Below are the code and all the weights of a small trained network. Each question names an input and a class and asks about switching units off, where a switched-off unit gives its printed mean instead of its output.

import numpy as np


def w(rows, s, z=0):
    codes = np.array(rows[::2]) - 128.0
    scale = np.full(codes.shape[1], s)
    scale[-1] = z or s
    return codes * scale


def f(y):
    return np.maximum(y, 0)


def log_softmax(a):
    a = a - a.max(-1, keepdims=True)
    return a - np.log(np.exp(a).sum(-1, keepdims=True))


def net(x, mask):
    res = np.array(x, float).reshape(1, 7) / 4 @ E
    y = f(res @ A[0][:, :-1].T + A[0][:, -1])
    res = res + np.where(mask, y, B[0][:, -1]) @ B[0][:, :-1]
    return log_softmax(res[-1] @ U[:, :-1].T + U[:, -1])


A, B = {}, {}
E = w([
[73,168,192,48,182,94,187],'x0',
[118,25,144,151,125,185,199],'x1',
[165,112,205,123,9,89,111],'x2',
[131,129,129,130,131,126,129],'x3',
[116,128,125,123,116,136,126],'x4',
[152,152,62,99,59,73,202],'x5',
[33,73,112,200,125,56,115],'x6',
],0.013)
A[0] = w([
[114,151,184,120,150,97,169,88],'N0',
[127,120,196,124,72,107,143,101],'N1',
[148,168,27,115,69,124,189,72],'N2',
[81,145,119,88,198,120,180,98],'N3',
[66,112,140,197,143,87,123,75],'N4',
[140,99,189,85,79,114,112,72],'N5',
[136,92,190,151,174,175,32,98],'N6',
[108,110,89,203,128,77,114,103],'N7',
[134,164,111,95,134,102,55,96],'N8',
[147,95,73,84,113,65,163,30],'N9',
[75,110,239,116,175,179,44,55],'N10',
[132,148,210,151,70,113,114,83],'N11',
[121,177,97,115,112,95,110,64],'N12',
[37,157,216,29,174,86,201,3],'N13',
[145,125,34,159,137,173,100,69],'N14',
[161,129,126,162,85,137,107,57],'N15',
[154,176,78,164,107,121,53,97],'N16',
[159,182,128,106,116,170,133,84],'N17',
[178,52,86,147,122,163,110,27],'N18',
[169,120,176,142,56,102,92,154],'N19',
[98,170,143,79,135,94,91,84],'N20',
[79,104,128,148,126,88,123,79],'N21',
[145,94,106,149,103,132,240,92],'N22',
[212,133,86,115,106,203,103,99],'N23',
[106,92,159,137,123,165,180,106],'N24',
[85,158,60,131,180,171,153,63],'N25',
[113,75,146,158,126,145,186,70],'N26',
[133,145,129,106,123,156,127,93],'N27',
[112,137,106,147,187,150,122,120],'N28',
[206,153,162,91,134,212,122,111],'N29',
[135,66,134,142,117,193,183,64],'N30',
[155,127,170,143,76,109,107,106],'N31',
[111,84,112,178,140,63,87,112],'N32',
[208,129,103,74,156,193,120,176],'N33',
[153,169,148,115,135,174,151,116],'N34',
[112,151,61,132,166,148,108,86],'N35',
[114,148,6,120,176,174,143,52],'N36',
[136,81,79,172,123,90,87,121],'N37',
[24,115,136,125,132,62,111,99],'N38',
[118,130,101,103,114,76,180,103],'N39',
[117,201,103,139,124,63,75,79],'N40',
],0.015,0.0049)
B[0] = w([
[105,156,184,138,78,210,98,176],'N0',
[147,122,154,185,179,76,161,188],'N1',
[146,183,67,134,106,104,9,225],'N2',
[133,123,186,185,112,131,137,211],'N3',
[101,160,115,66,116,78,163,183],'N4',
[160,110,137,185,143,56,204,186],'N5',
[184,194,36,130,128,130,28,209],'N6',
[44,148,151,64,95,111,144,186],'N7',
[142,60,106,92,162,184,180,184],'N8',
[143,142,53,124,102,95,54,180],'N9',
[150,154,26,147,103,132,32,221],'N10',
[141,110,114,197,158,66,179,191],'N11',
[169,93,106,81,182,189,113,170],'N12',
[138,161,214,152,62,211,109,254],'N13',
[160,155,225,208,67,149,126,191],'N14',
[160,131,163,166,77,142,123,175],'N15',
[159,39,195,103,130,254,100,205],'N16',
[93,127,125,75,98,93,136,181],'N17',
[153,122,190,124,92,242,114,182],'N18',
[147,142,141,192,148,94,163,218],'N19',
[186,88,153,94,170,196,152,176],'N20',
[82,117,125,75,108,80,161,166],'N21',
[171,83,81,85,172,165,73,203],'N22',
[53,163,173,81,99,115,143,215],'N23',
[150,69,122,91,209,175,132,178],'N24',
[157,108,122,188,163,43,192,199],'N25',
[153,103,119,86,175,169,134,179],'N26',
[120,147,134,94,128,97,134,150],'N27',
[158,141,115,180,147,99,166,180],'N28',
[33,147,116,50,106,72,175,217],'N29',
[168,68,126,66,185,165,136,189],'N30',
[159,138,135,186,146,83,161,187],'N31',
[75,177,156,68,123,87,163,184],'N32',
[61,141,120,100,105,108,170,218],'N33',
[70,131,115,97,122,72,157,177],'N34',
[163,130,115,179,149,110,174,181],'N35',
[161,100,129,217,135,55,180,212],'N36',
[91,154,191,102,66,127,132,185],'N37',
[81,147,129,77,101,98,164,195],'N38',
[125,211,55,159,96,144,43,181],'N39',
[167,39,89,70,209,182,140,197],'N40',
],0.0095,0.021)
U = w([
[23,183,121,47,111,102,179,93],'0',
[155,145,126,226,160,87,192,104],'1',
[127,169,214,143,71,213,120,254],'2',
[146,198,3,121,123,134,41,107],'3',
[154,70,104,47,213,206,152,84],'4',
],0.013,0.007)

Each question gives the input, the list of numbers given to net, and the class t.
The units are the neurons (one row each of A and B). Each row of codes is followed by its name. A weight is (code - 128) times the scale printed after its matrix; where a second scale follows, it is the last column's (A, B and U).
mask holds one flag per neuron, in row order. A switched-off neuron (its flag False) gives its mean, the last column of its row in B, instead of its output. The means were averaged over made-up inputs and are rounded, as every weight is.
A unit's drop is (log p(t) with every unit on - log p(t) with that unit switched off) / (log p(t) with every unit on - log p(t) with every unit switched off).
The circuit of an input: a set's keep is (log p(t) with only the set's units on - log p(t) with every unit switched off) / (log p(t) with every unit on - log p(t) with every unit switched off). Starting from the 12 units with the biggest drops (on a tie, the unit counted first), units are removed one at a time, each time the one whose removal leaves the highest keep (on an exact tie, the one counted first), for as long as the keep stays at least 0.8.
units of the circuit, in order: the units of the circuit, biggest drop first
most important unit: the unit with the biggest drop
top k neurons: the k neurons with the biggest drops, biggest first
drop when u is switched off: that unit's drop, to one decimal
input [6,-7,1,-1,-6,2,3], class 4: most important unit -> N40
input [1,8,1,-6,-4,-4,7], class 4: top 4 neurons -> N24, N30, N26, N29
input [-8,-8,3,-7,-8,0,-2], class 2: top 2 neurons -> N14, N15
input [-3,7,7,8,3,-4,-3], class 1: top 3 neurons -> N5, N19, N11
input [-5,6,0,-2,2,-7,0], class 3: top 2 neurons -> N6, N10
input [-4,0,-1,5,0,-2,-4], class 0: top 3 neurons -> N13, N29, N33
input [8,2,-7,-6,3,-3,6], class 2: top 3 neurons -> N13, N0, N3
input [-3,0,-5,-5,3,6,3], class 3: top 3 neurons -> N2, N9, N39
input [5,-8,-8,5,-2,-5,6], class 1: top 2 neurons -> N25, N3
input [3,3,-5,1,4,-6,-1], class 3: top 2 neurons -> N10, N6
input [6,-7,-1,-5,-6,-1,-6], class 4: top 2 neurons -> N20, N40
input [-5,3,5,2,-5,-1,0], class 1: top 3 neurons -> N13, N19, N11
input [8,-1,-4,1,3,1,-7], class 2: top 3 neurons -> N13, N3, N0
input [-2,5,0,-6,-2,6,-6], class 0: units of the circuit, in order -> N29
input [-4,-6,6,8,-6,4,-7], class 0: top 2 neurons -> N29, N23
input [-5,-5,3,-5,-1,5,-2], class 2: drop when N10 is switched off -> 3.6
input [-5,6,-3,-4,3,-2,-2], class 4: drop when N26 is switched off -> 0.5
input [2,8,0,-6,6,6,-4], class 4: drop when N30 is switched off -> 0.6
